Here is a tiny trained network, its code and every weight. The questions are about switching its units off for an input and a class, where a switched-off unit gives its printed mean instead of its output.

import numpy as np


def w(rows, s, z=0):
    codes = np.array(rows[::2]) - 128.0
    scale = np.full(codes.shape[1], s)
    scale[-1] = z or s
    return codes * scale


def f(y):
    return y / 2 * (1 + np.tanh(0.7978845608 * (y + 0.044715 * y**3)))


def log_softmax(a):
    a = a - a.max(-1, keepdims=True)
    return a - np.log(np.exp(a).sum(-1, keepdims=True))


def net(x, mask):
    res = np.array(x, float).reshape(1, 5) / 4 @ E
    y = f(res @ A[0][:, :-1].T + A[0][:, -1])
    res = res + np.where(mask, y, B[0][:, -1]) @ B[0][:, :-1]
    return log_softmax(res[-1] @ U[:, :-1].T + U[:, -1])


A, B = {}, {}
E = w([
[110,87,117,239,204,183,80,125],'x0',
[146,96,143,126,107,129,101,130],'x1',
[191,173,215,95,145,181,92,4],'x2',
[171,111,177,193,95,149,240,132],'x3',
[89,121,139,141,150,73,146,95],'x4',
],0.014)
A[0] = w([
[140,150,161,82,115,163,128,183,177],'n0',
[130,136,172,113,198,155,90,110,174],'n1',
[120,103,138,249,140,187,154,114,27],'n2',
[92,81,21,171,144,123,81,165,234],'n3',
[192,187,198,120,139,126,134,50,167],'n4',
[84,109,150,128,71,104,183,194,253],'n5',
[189,107,115,108,91,79,215,137,170],'n6',
[192,145,109,146,92,80,171,217,210],'n7',
[98,148,125,187,164,155,56,107,150],'n8',
[146,129,155,227,134,179,212,113,111],'n9',
[148,164,187,136,157,131,82,65,174],'n10',
[111,203,77,14,84,67,80,120,234],'n11',
[82,88,54,144,115,136,50,113,226],'n12',
[100,133,83,94,122,100,87,114,194],'n13',
[133,146,105,130,117,143,35,76,116],'n14',
[149,172,210,78,107,147,189,98,92],'n15',
[151,171,182,166,75,151,105,107,146],'n16',
[134,129,101,125,215,124,67,137,103],'n17',
],0.012,0.0055)
B[0] = w([
[136,96,169,111,106,136,143,176,159],'n0',
[134,140,166,97,254,166,139,123,199],'n1',
[189,64,19,97,200,121,49,173,203],'n2',
[106,153,123,242,123,131,91,235,244],'n3',
[176,160,159,94,125,150,107,61,231],'n4',
[121,136,98,100,69,66,195,202,198],'n5',
[115,123,157,85,50,54,193,118,183],'n6',
[92,111,142,123,112,66,160,131,192],'n7',
[71,166,128,92,236,151,165,150,212],'n8',
[186,66,94,95,122,112,118,107,205],'n9',
[164,125,117,38,153,178,136,122,217],'n10',
[252,11,34,131,232,90,78,145,251],'n11',
[115,158,132,180,143,148,122,193,216],'n12',
[153,123,86,175,158,172,96,174,188],'n13',
[113,155,136,76,193,155,181,124,201],'n14',
[141,169,175,148,48,139,57,12,195],'n15',
[145,152,148,86,154,101,148,78,177],'n16',
[58,217,225,103,183,154,166,116,193],'n17',
],0.0095,0.021)
U = w([
[155,46,77,192,149,93,114,194,255],'0',
[195,99,116,100,177,158,56,87,196],'1',
[82,131,146,103,66,80,202,159,129],'2',
[168,198,179,131,44,133,94,48,10],'3',
[49,244,143,229,140,167,99,189,64],'4',
[53,231,160,84,181,206,160,129,55],'5',
],0.011,0.0029)

Each question gives the input, the list of numbers given to net, and the class t.
The units are the neurons (one row each of A and B). Each row of codes is followed by its name. A weight is (code - 128) times the scale printed after its matrix; where a second scale follows, it is the last column's (A, B and U).
mask holds one flag per neuron, in row order. A switched-off neuron (its flag False) gives its mean, the last column of its row in B, instead of its output. The means were averaged over made-up inputs and are rounded, as every weight is.
A unit's drop is (log p(t) with every unit on - log p(t) with that unit switched off) / (log p(t) with every unit on - log p(t) with every unit switched off).
The circuit of an input: a set's keep is (log p(t) with only the set's units on - log p(t) with every unit switched off) / (log p(t) with every unit on - log p(t) with every unit switched off). Starting from the 12 units with the biggest drops (on a tie, the unit counted first), units are removed one at a time, each time the one whose removal leaves the highest keep (on an exact tie, the one counted first), for as long as the keep stays at least 0.8.
units of the circuit, in order: the units of the circuit, biggest drop first
most important unit: the unit with the biggest drop
k most important neurons: the k neurons with the biggest drops, biggest first
drop of u: that unit's drop, to one decimal
input [-4,3,4,1,2], class 3: units of the circuit, in order -> n15; n2
input [-1,-5,-4,5,-2], class 2: most important unit -> n11
input [0,0,5,4,-1], class 3: units of the circuit, in order -> n11; n15
input [-8,2,0,5,7], class 2: 2 most important neurons -> n5; n6
input [1,4,0,1,-8], class 0: 4 most important neurons -> n17; n4; n15; n10
input [1,7,3,-8,7], class 5: 3 most important neurons -> n17; n14; n2
input [4,-1,-4,0,-7], class 4: 2 most important neurons -> n11; n3
input [-4,1,5,1,4], class 3: 2 most important neurons -> n15; n2
input [-3,6,1,7,2], class 3: drop of n15 -> 0.4
input [-7,-1,-1,8,7], class 2: drop of n5 -> 0.2
input [-4,-2,5,2,6], class 3: drop of n2 -> 0.0
input [-6,-6,0,-5,7], class 0: drop of n11 -> 0.1
